Here is a tiny trained network, its code and every weight. The questions are about switching its units off for an input and a class, where a switched-off unit gives its printed mean instead of its output.

import numpy as np


def w(rows, s, z=0):
    codes = np.array(rows[::2]) - 128.0
    scale = np.full(codes.shape[1], s)
    scale[-1] = z or s
    return codes * scale


def norm(h):
    return h / np.sqrt((h * h).mean(-1, keepdims=True) + 1e-5)


def f(y):
    return np.maximum(y, 0)


def log_softmax(a):
    a = a - a.max(-1, keepdims=True)
    return a - np.log(np.exp(a).sum(-1, keepdims=True))


def net(x, mask):
    res = np.array(x, float).reshape(1, 4) / 4 @ E
    u = 0
    for l in range(4):
        y = f(norm(res) @ A[l][:, :-1].T + A[l][:, -1])
        res = res + np.where(mask[u : u + 4], y, B[l][:, -1]) @ B[l][:, :-1]
        u += 4
    return log_softmax(norm(res)[-1] @ U[:, :-1].T + U[:, -1])


A, B = {}, {}
E = w([
[220,104,165],'x0',
[188,100,181],'x1',
[177,141,104],'x2',
[154,109,2],'x3',
],0.007)
A[0] = w([
[188,206,146,2],'0.n1',
[157,4,123,54],'0.n2',
[186,2,125,223],'0.n3',
[95,232,199,229],'0.n4',
],0.0099,0.00062)
B[0] = w([
[130,142,155,172],'0.n1',
[89,184,98,209],'0.n2',
[222,104,117,249],'0.n3',
[98,255,148,254],'0.n4',
],0.0099,0.0044)
A[1] = w([
[126,139,72,150],'1.n1',
[165,107,254,253],'1.n2',
[97,129,46,156],'1.n3',
[199,113,57,105],'1.n4',
],0.0092,0.00067)
B[1] = w([
[244,206,162,192],'1.n1',
[245,2,217,215],'1.n2',
[131,67,197,214],'1.n3',
[40,134,144,253],'1.n4',
],0.0043,0.0047)
A[2] = w([
[167,255,15,54],'2.n1',
[96,105,111,243],'2.n2',
[117,17,202,7],'2.n3',
[134,2,82,49],'2.n4',
],0.0067,0.0014)
B[2] = w([
[58,89,204,253],'2.n1',
[253,41,171,158],'2.n2',
[67,94,113,150],'2.n3',
[145,154,147,166],'2.n4',
],0.0074,0.0041)
A[3] = w([
[102,10,138,25],'3.n1',
[60,254,140,217],'3.n2',
[48,106,23,172],'3.n3',
[219,68,75,253],'3.n4',
],0.0091,0.0016)
B[3] = w([
[92,146,8,184],'3.n1',
[185,129,57,252],'3.n2',
[175,2,178,176],'3.n3',
[58,198,40,255],'3.n4',
],0.0066,0.0058)
U = w([
[77,222,54,122],'0',
[210,240,143,253],'1',
[221,11,171,10],'2',
],0.011,0.0013)

Each question gives the input, the list of numbers given to net, and the class t.
The units are the neurons (one row each of A and B). Each row of codes is followed by its name. A weight is (code - 128) times the scale printed after its matrix; where a second scale follows, it is the last column's (A, B and U).
mask holds one flag per neuron, layer by layer. A switched-off neuron (its flag False) gives its mean, the last column of its row in B, instead of its output. The means were averaged over made-up inputs and are rounded, as every weight is.
A unit's drop is (log p(t) with every unit on - log p(t) with that unit switched off) / (log p(t) with every unit on - log p(t) with every unit switched off).
The circuit of an input: a set's keep is (log p(t) with only the set's units on - log p(t) with every unit switched off) / (log p(t) with every unit on - log p(t) with every unit switched off). Starting from the 12 units with the biggest drops (on a tie, the unit counted first), units are removed one at a time, each time the one whose removal leaves the highest keep (on an exact tie, the one counted first), for as long as the keep stays at least 0.8.
circuit, biggest first: the units of the circuit, biggest drop first
most important unit: the unit with the biggest drop
k most important neurons: the k neurons with the biggest drops, biggest first
top k neurons in layer l: the k neurons of layer l with the biggest drops, biggest first
drop of u: that unit's drop, to one decimal
input [-2,-5,2,7], class 2: most important unit => 3.n3
input [-6,-1,5,5], class 2: 2 most important neurons => (3.n3 1.n2)
input [-5,-1,2,5], class 2: 4 most important neurons => (3.n3 1.n2 0.n3 3.n4)
input [-2,-3,-1,4], class 2: 4 most important neurons => (1.n2 0.n3 3.n3 3.n4)
input [-5,-4,5,2], class 2: circuit, biggest first => (3.n3 0.n4)
input [-4,-2,7,2], class 2: circuit, biggest first => (0.n4 3.n3)
input [0,0,-1,2], class 2: top 2 neurons in layer 3 => (3.n4 3.n2)
input [0,5,0,1], class 0: top 2 neurons in layer 3 => (3.n4 3.n3)
input [-5,-5,5,5], class 2: drop of 3.n3 => 0.5
input [-7,-1,-6,4], class 2: drop of 3.n3 => 0.4
